In the rows, 128 means zero.
Each row is followed by its class.
[121 127 133 115 148 119 111 124 161 163 155 129 108 122  92 145 147 140
 141 132 126  85 127 136 105 140 114 136 140 104 138 114 123 117  79 118
 183 130 142  98 140 140 133 115 125 143 125 115 135 135] : S
[133 155 131  96 124 146 119 131 119 139 118 118 131 139 121  99 103 112
 144 155 133 165  88 119 125 132 143 117 101 107 148 142 187 121 110 159
 176 113  97 117 113 134 126 130 123 175 129 141 127 127] : F
[131 148 117 108  51 141 118 125 164 169 127 123 128 120 166 132 113 134
 124 113 124 121 100 131 130 127 170 126 115 126 123 130  98 125 126 118
 135 130 111 136 133 125 142 141 143 148 139 123 143 127] : F
[139 150 114  65 138 114 105 146 120 168 143 119 115 133 156 118 118 115
 121 156 124 197 104 117 131 152 153 149 121  98 127 132 149 131 153 110
 127 118 106 106 107 130  98 136 123 125 124 123 133 122] : F
[124 153 143 136  90 130 132 128 158 130 156 136  99 125  97 150 141 146
 160  99 142  47 149 132 101 133 156 118 108 104 113 120 104 114  94  73
 170 107 134 127 131 136 141 113 119 147 121 105 123 141] : S
[118 144 129 139  71 128 123 126 113 170 124 131 129 126 120  97 112 124
 122 126 136 125 109 126 117 120 105 130 107 106 127 118 133 128 117 104
 131 124 120 141 125 123 141 111 132 139 129 126 129 132] : B
[136 149 132 145  86 134 132 137  96 146 135 123 130 134 132 117 115 108
 132 120 133 116 114 115 136 130 114 132 112 132 141 135 131 131 149  92
 111 104 129 143 116 133 143 118 128 138 132 125 125 134] : B
[112 137 123 129 139 105 125 132 147 154 161 136 127 130 100 112 135 122
 137 163 142  59 128 120  92 140  98 141 134  99 123 129 134 109  92 121
 190 112 137 120  89 126 105 101 129 163 126 141 106 141] : S
[135 132 123  85 109 143 113 134 117 161 130 119 125 103 146 142 123 135
 130 128 130 108 102 129 114 128 138 111 111 104 119 104 134 134 109 127
 129 130 120 112 125 131 153 112 133 129 132 116 132 124] : Q
[140 150 129 102  90 135 131 149 128 110 114 112 119 154 134 109 101 109
 132 142 141 166  97 114 136 140 132 126 104 129 109 172 184 129 185 119
 113  62  89 147 107 129 107 158 115 163 126 129 126 116] : F
[122 147 136 135 110 134 137 133 157 130 136 133 144 134 124 116 138 134
 137 116 134  69 131 128 103 131 130 113 119 107 136 123 130 110 100 104
 161 104 125 125 147 138 111 101 132 160 123 113 126 141] : S
[114 125 130 116 138 112 124 128 120 136 135 132 118 118 145 138 129 133
 128 118 125 165 124 132 130 133 158 133 128 109 123 120 108 127 114 100
 105 140 127 115 117 136 139 124 147 109 128 131 132 144] : D
[133 158 126 116  67 143  75 131 193 184 114 131 117 128 147 106 124 127
 133 112 136  92  94 118 107 115 126 110  96 100 120 122 118 117  84 145
 165  98 122 127 147 129 142 114 134 177 128 111 126 130] : F
[130 122 122 145 165 124  98 135 153 146 140 149 131 127 168 115 143 128
 117 122 122 116 127 123 123 136  99 139 134 115 137 114  98 120 103 134
 129 129 146 115 127 137 114 118 166 130 131 139 125 158] : T
[128 116 146 126 159 138 131 136 127 146 128 135 115 120 175 118 136 129
 125 136 123 120 117 113 127 122 122 138 122 106 132 108 121 118 100 110
 107 111 121 103 121 145 139 103 156 135 141 120 118 149] : D
[134 144 135 127  56 133 120 128 111 167 133 129 132 130 150 101 114 117
 121 133 140 104 101 115 131 125 100 129 105 103 131 114 126 143 114 111
 142 118 129 129 116 134 131 111 138 142 127 139 131 136] : V
[127 137 134 172 134 136 145 130 109 118 126 131 136 137 133 108 112 123
 121 125 143 149 129 124 143 120 111 130 117 150 138 129 132 115 122 137
 115 139 132 143 124 123 120 121 142 123 130 142 125 136] : V
[131 170 129 106 109 136 128 124 128 133 128 127 119 131 131 141 102 119
 143 141 136 195 103 137 123 132 190 123 105 138 155 167 119 126 135 116
 129 102 112 145 110 126 142 151 140 145 153 124 129 129] : F
[140 135 133 134  95 115 123 129 125 132 148 127 126 136 133 123 124 132
 120 109 141 106 131 119 132 127 106 132 136 129 114 123 123 128 151  85
 108 113 139 134 128 127 124 122 123 124 122 129 121 131] : S
[130 166 143 146  84 144 137 127 143 141 132 135 125 119 143 110 121 127
 129 113 150 117 112 121 112 129 135 127 119 115 132 135 107 124 120 101
 148  98 118 131 125 131 125 145 140 146 129 135 119 139] : V
[130 121 136 145 123 126 140 123 125  91 146 122 111 116 150 140 138 136
 134  95 113  29 159 128 112 130 143 133 149 123 119 111 118 124 144  78
 109 100 132 114 116 133 116 123 118 110 133 109 124 121] : S
[132 128 141 157 136 122 143 133  76 107 121 126 145 127 148 121 117 108
 114 120 128 132 141 128 147 110 118 139 131 137 124 129 123 129 152 105
  93 121 127 144 105 132 125 114 143 105 126 129 129 131] : B
[127 146 119  86 127 142 122 131 199 126 118 129 110 133 119 118 122 140
 138 127 140 107 117 123 115 150 145 114  97 121 108 162 148 117 121 145
 155  66 114 115 143 128 101 106 130 200 135 105 122 133] : F
[126 139 122 136 109 135 129 118 135 133 135 128 127 123 157 118 119 115
 136 127 126 121 122 114 141 120 129 137 134 132 132 129 110 121 134  90
 105 119 131 141 130 133 129  59 140 133 126 141 133 133] : V
[120 144 133 147  60 137 152 128 110 122 137 127 152 127 129 117 125 120
 122 139 132  46 124 120 122 125 105 122 130 117 144 112 137 125 117 132
 161 118 116 127 121 140 115 110 121 128 126 131 131 119] : Y
[130 115 126 137 102 130 108 127 123 156 111 138 126 126 160 116 129 135
 119  96 123 142 120 124 140 120 103 125 113 127 110  90 122 134 136 122
  82 142 134 120 144 128 144 128 130 112 133 121 133 132] : D
[131 133 132 120  85 123 121 135 101 158 151 121 131 119 138 139 129 137
 131 132 129  80 118 116 115 116 122 143 130 103 136 105 121 126 119 105
 144 147 126 109  97 135 141 108 130 117 128 124 134 107] : Q
[121 125 130 131 158 122 122 141 117 159 149 128 114 135 104 126 139 130
 143 140 136  71 132 120 100 139  94 137 130 112 127 107 122 120  92 114
 152 108 162 111 124 142 143  85 124 158 120 122 112 150] : S
[133 138 130  82  77 122 139 121 196 117 148 128 132 130 127 120  90 105
 122 161 132  75 145 135 112 143 147 127 131 111 131 152  98 123 106 130
 173 102 122 167 106 128 112 122 156 182 116 134 124 124] : F
[143 126 106  65  72 130 103 130 149 174 108 120 124 134 147 113 109 129
 116 139 120 175  86 127 138 135 143 140 106 105 113 138 146 132 149 144
 131 126  99 140 131 118 147 145 129 155 126 130 134 112] : F
[132 130 125  95 100 125 115 143 144 168 127 130 123 128 185 119 109 129
 114 128  25 141 107 123 121 132 131 119 115 109 104 122  96 124 133  97
  91 119 133 113 131 132 151 120 157 128 127 121 135 131] : D
[118 157 121 116  60 142 131 119 207 150 151 151  99 124 181 138 137 137
 127  94 133  69  81 127 116 120 185 134 114 109 116 127  76 128 100  91
 159 109 112 113 152 128 120 161 136 151 142 120 134 130] : F
[133 150 144 155  61 120 160 133 114  93 121 117 119 131 130 131 115 131
 151  86 135  93 151 117 124 114 121 137 121 149  92 143  82 135 173  48
  70  91 123 165 109 139 252 118 122 128 139 126 124 131] : V
[127 120 118 194 108 141 125 127 129 127 134 122 135 126 105 105 129 140
 125 134 131  97 137 127 131 132  95 137 136 112 136 105 155 126 124 154
 168 131 117 125 130 141 104 124 125 136 123 126 129 130] : Y
[119 156  87 105  48 128 131 125 148 137 130 112 145 130  99 131 125 122
 134 138 135  95 107 147 108 146 145 126 125 120 137 150 141 128 121 120
 184 127  95 117 132 126 109 148 107 140 121 119 133 119] : F
[128 126 130 124 173 139 138 126 112 102 115 128 144 119  96 120 146 119
 130 169 129 135 125 137 129 141 125 119 156 133 151 135 170 130 102 198
 160 132 124 124 123 128 113 123 118 152 125 127 124 122] : F
[132 123 122 130 130 128 125 140 116 138 129 132 124 116 176 105 118 126
 124 119 120 150 124 121 131 122 118 132 131 119 117 113 116 128 156  90
  80 111 128 113 112 130 123 114 147 120 129 134 120 162] : D
[139 133 131 156  87 133 141 123 151 107 105 132 129 123 156 116 119 127
 115 105 129 128 123 120 136 138 129 120  98 140 112 141  88 125 128 121
 101 130 131 181 128 128 134 144 161 132 134 137 120 134] : V
[121 119 131 171 164 111 139 131  65  93 131 130 140 143 116 136 125 124
 126 132 125 226 147 133 163 113 123 127 147 179 131 157 127 137 181 128
  62 164 149 166 113 108 140 145 123  83 133 147 136 126] : B
[136 127 119 100  72 117 122 133 138 129 144 115 140 135 136 102 105 120
 107 148 127 117 140 127 139 148 120 153 127 109 120 132 148 125 165 102
 134 120  89 122 114 133  83 149 102 125 122 132 134 121] : F
[129 115 146 123 204 133 139 139  88 110  97 143 123 119 143 118 125 117
 110 138 126 170 137 134 138 125 139 116 121 118 120 120 128 121 136 138
  97 126 119 120 110 141 128 118 144 111 126 121 122 134] : D
[131 116 129 113 145 140 123 136 122 151 136 127 108 137 156 134 134 138
 115 126 128 117 127 119 117 131 127 130 124 112 123 123 123 132 142 119
 112 117 124 111 120 136 138 106 144 121 126 126 113 127] : D
[130 145 143 166 100 139 130 126 128 148 121 127 131 141 158 109 138 111
 118 111 131 151 110 122 143 113 117 129 113 129 129 122 123 124 132 108
 113 128 120 134 125 131 124 129 135 123 134 141 128 141] : V
[138 137 123 143  60 132 140 133 171 129 138 120 126 136 153 113 111 121
 133 106 126  58 139 107 143 115 111 133 116 150 126 141 115 116 127 113
 112  87 147 161 139 133 123 127 136 147 131 156 141 139] : F
[107 125 130 164 209 124 102 127 125 179 136 141 122 121 107 134 143 128
 132 155 124 214 109 134 121 136 122 137 131 114 146 124 133 124 100 160
 162 163 153 112 146 117 170 121 139 126 120 148 126 142] : S
[128 117 129 133 130 123 117 125 121 139 129 133 130 138 131 100 133 128
 126 124 101 155 136 120 150 126 103 129 114 125 126 126 117 134 135 133
 103 131 157 146 129 122 144 109 141 132 128 135 129 137] : B
[128 141 123 110 168 135 116 161 137 143 117 135 118 135 155 118 123 133
 122 132 135 211 111 132 135 138 150 143 115 114 142 137 118 123 138 115
 107 100 132 122 126 132 115 133 152 137 128 132 120 147] : D
[134 120 134 112 148 127 129 135 114 132 107 128  81 122 156 123 118 136
 123 124 125 132 131 125 127 125 127 111 119 105 107 122 103 128 141 104
  85 108 125 136 118 144 108 111 138 130 135 125 138 132] : D

Each row is followed by its class.
[145 136 122 130 149 125 126 133 139 147 131  88 108 119 166 113 166 137
 118 136 101 124 118  98 124 133 143 132 144 129 109 137 136 117 130 133
 113 138 143 114 139 134 128 122 134 118 126 119 111 122] : rr
[137 134 127 121 133 125 123 137 122 138 131 105 107 122 145 127 136 140
 123 132 120 127 122 111 123 131 136 125 125 114 131 128 132 116 138 133
 121 139 143 114 125 133 129 127 140 125 126 118 128 129] : rr
[129 131 126 127 128 137 140 127 127 128 104 126 119 130 124 132 131 119
 129 126 109 127 118 142 131 115 140 125 128 119 114 131 132 104 121 116
 117 123 116 132 121 130 110 133 124 135 112 136 131 121] : zb
[140 144 110 131 130 138 138 131 138 141 100 128 114 131 138 131 124 123
 117 122 109 115 117 144 137 106 141 119 121 126 101 138 134 120 119 120
 115 124 115 134 131 127 111 119 129 140 116 123 108 129] : zb
[139 114 110 146 138 130 135 139 124 108 114 136 136 122 130 113 117 126
 118 141 114 135 124 137 128 131 135 120 136 142 115 122 129 136 129 126
 122 138 115 108 126 121 126 138 122 125 136 104 121 124] : fc
[137 125 124  99 141 130 124 153 111 131 124  96 114 131 146 125 113 150
 120 132 125 134 119 116 118 136 141 126 111 119 138 124 129 123 129 127
 128 145 116 105 142 124 128 144 144 129 128 125 126 140] : qp
[138 130 149 124 148 123 128 118 125 142 129  94 109 131 164 117 151 143
 117 130 103 134 115  94 119 146 146 129 121 136 118 135 133 132 129 138
 120 136 134 117 138 133 118 132 137 117 121 140 130 132] : rr
[145 135 108 124 133 139 138 137 137 138  96  86 122 136 125 130 127 112
 115 123  95 120 110 159 123 108 142 125 116 121  93 129 131 112 122 124
 113 134 119 105 137 133 106 131 135 122 106 121 109 127] : zb
[122 123 132 146 124 123 132 122 127 118 134 166 139 127 114 132  95 118
 129 132 146 135 136 144 121 126 125 121 115 151 131 119 123 169 127 127
 138 127 118 139 128 122 132 131 125 131 153 123 129 138] : fc
[141 128 141 133 138 127 136 127 132 141 119  79 124 130 147 126 138 141
 118 132 102 131 114 118 120 128 145 127 119 130 103 137 131 125 130 129
 110 139 137 110 127 143 111 123 140 114 115 128 128 124] : rr
[138 130 104 113 133 128 127 148 127 132 125 100 115 139 138 129 133 133
 121 117 108 124 113 119 128 120 125 127 118 119 110 130 132 122 128 120
 125 138 119 107 152 127 121 136 138 113 101 117 103 136] : qp
[145 130 103 133 127 132 138 151 131 114 122 128 126 130 143 119 129 133
 117 121 122 133 116 124 133 116 124 133 128 144 105 125 131 138 128 127
 130 128 100 115 154 125 120 127 120 117 107 110  98 125] : Mh
[126 126 113 130 135 126 136 125 131 116 111 145 148 141 116 128 121 116
 121 123 127 127 125 147 133 125 126 129 117 148 112 128 128 151 105 122
 132 126 104 130 152 123 117 140 122 137 118 144 119 137] : fc
[130 132 133 121 111 133 125 144 120 129 143 161 105 128 137 132 114 131
 126 118 135 127 128 126 132 123 146 125 125 123 150 123 137 138 131 120
 137 122 103 132 134 110 129 142 122 130 136 119 121 138] : qp
[130 124 110 135 135 122 136 134 128 112 125 146 138 129 131 120 113 122
 123 129 131 130 126 133 147 133 126 123 115 155 118 124 125 163 121 126
 137 133 118 122 147 123 128 131 124 124 138 124 117 134] : fc
[137 110 117 124 118 124 134 150 117 118 134 120 110 138 130 132 110 142
 126 127 119 143 113 114 122 127 124 127 120 121 125 115 131 130 140 129
 136 136 121 103 144 132 116 138 139 101 116 116 124 134] : qp
[129 123 149 120 112 122 129 143 120 130 151 142 100 142 147 133 112 145
 131 119 130 143 113  95 123 133 128 131 123 124 141 112 130 142 135 135
 143 124 121 129 144 133 113 142 134 104 116 141 136 128] : qp
[131 139 122 126 129 133 128 130 134 137 109 123 124 133 122 145 144 122
 125 123 113 113 125 140 136 115 137 126 133 120 118 135 133 106 119 122
 113 123 123 129 129 125 122 132 121 138 115 132 119 128] : zb
[136 135 151 121 112 129 128 144 133 140 148 104 113 140 138 137 144 135
 128 119 114 121 117 115 123 125 132 131 129 114 122 123 133 126 142 138
 122 129 135 116 137 131 112 127 140 102 109 116 123 127] : qp
[123 117  99 135 139 135 144 132 123 101 104 127 159 133 101 122 101 119
 128 135 147 130 135 165 136 125 122 126 113 149 124 123 124 156 113 117
 132 135 106 123 139 123 132 135 127 142 137 126 125 133] : fc
[125 121 140 136 125 130 139 117 139 121 111 136 153 138 107 129 124 118
 129 124 111 128 122 153 128 127 136 124 118 142 111 123 127 142 114 122
 122 126 114 122 130 127 109 141 122 127 122 141 137 124] : fc
[127 114 102 131 145 125 131 137 118 107 110 130 151 130 119 120 109 122
 125 135 128 131 130 142 126 132 125 126 116 152 116 125 128 150 111 120
 135 141 116 109 146 130 134 138 123 127 134 124 118 133] : fc
[139 140 139 129 118 138 132 132 136 140 120 145 107 123 148 135 136 128
 121 120 112 127 117 129 134 111 143 125 125 125 126 131 136 128 127 152
 119 118 111 145 123 117 113 131 122 142 125 127 120 128] : zb
[140 130 145 124 136 134 143 135 128 125 122  88 132 134 134 125 130 139
 123 125 116 129 120 131 127 128 137 127 116 130 120 130 132 134 129 129
 118 136 119 116 134 131 118 121 137 127 120 125 130 132] : rr
[130 124 136 112 127 124 125 142 108 137 143  97 107 135 136 132 113 147
 122 130 125 134 127 114 118 146 127 128 113 112 140 121 131 132 139 132
 136 143 131 109 133 131 125 139 150 122 131 136 133 140] : qp
[131 124 106 136 149 126 137 124 128 113 110 130 157 133 113 122 119 117
 125 133 136 123 132 150 134 129 123 127 117 158 106 132 125 154 105 119
 131 134 114 124 151 126 130 130 122 132 122 135 114 134] : fc
[117 115 127 133 132 121 128 121 122 118 131 141 148 133 109 126 114 119
 132 136 139 132 140 142 126 141 119 129 120 150 127 123 123 156 121 128
 138 129 131 120 134 127 135 136 130 126 146 137 139 136] : fc
[141 129 106 132 126 130 115 137 130 134 114 124 115 123 130 129 120 127
 117 131 103 130 115 145 130 110 137 121 122 119 106 127 131 115 130 121
 117 132 131 112 127 131 116 126 130 123 117 107 115 124] : zb
[121 125 132 135 139 123 130 119 133 130 123 145 133 135 128 124 111 125
 123 129 132 131 131 129 126 132 130 121 113 150 121 126 126 158 116 125
 135 127 119 139 135 128 125 126 138 132 140 144 129 131] : fc
[132 125 137 130 140 126 129 127 131 138 122 102 116 130 143 124 123 140
 119 138 116 142 122 116 126 136 137 126 118 130 125 135 128 131 125 127
 127 136 124 117 133 135 122 127 140 129 130 133 132 128] : rr

Each row is followed by its class. Each block has new classes.
[134 119 115 129  67 155 134 118 135 130 126 145 131 134 132 125 106 147
 114 118 131 127 105 104 134 135 148 153 137 139 104 121  98 126 124 116
 123 103 131 135 132 120 137 133 129 142 135 138 130 119] : N
[122 129 138 126 122 122 132 130 123 142 137 125 133 132 145 125 136 132
 116 118 134 131 132 128 129 120 135 127 132 125 128 138 141 138 116 118
 118 121 128 118 143 132 125 124 135 134 115 118 124 132] : P
[140 117 131 133 110 156 144 123 129 117 125 139 132 131 112 122  98 148
 137 125 124 130 100 130 131 153 142 139 138 154 101 118  89 137 119 129
 128 112 135 133 133 119 124 139 134 132 122 141 125 132] : N
[127 101 126 126 121 142 133 140 124 127 134 131 129 119 118 128 125 141
 110 121 138 126 113 126 126 133 130 122 139 129 120 123 107 139 129 114
 118 105 131 136 129 128 131 114 136 131 135 119 137 130] : P
[142  96 120 118  96 144 158 137 126 153 131 143 131 140  90 128 117 145
 123 106 145 113 103 119 137 125 142 123 133 121 102 129 102 134 112 101
 126  90 122 139 139 126 139 110 123 151 111 124 140 160] : P
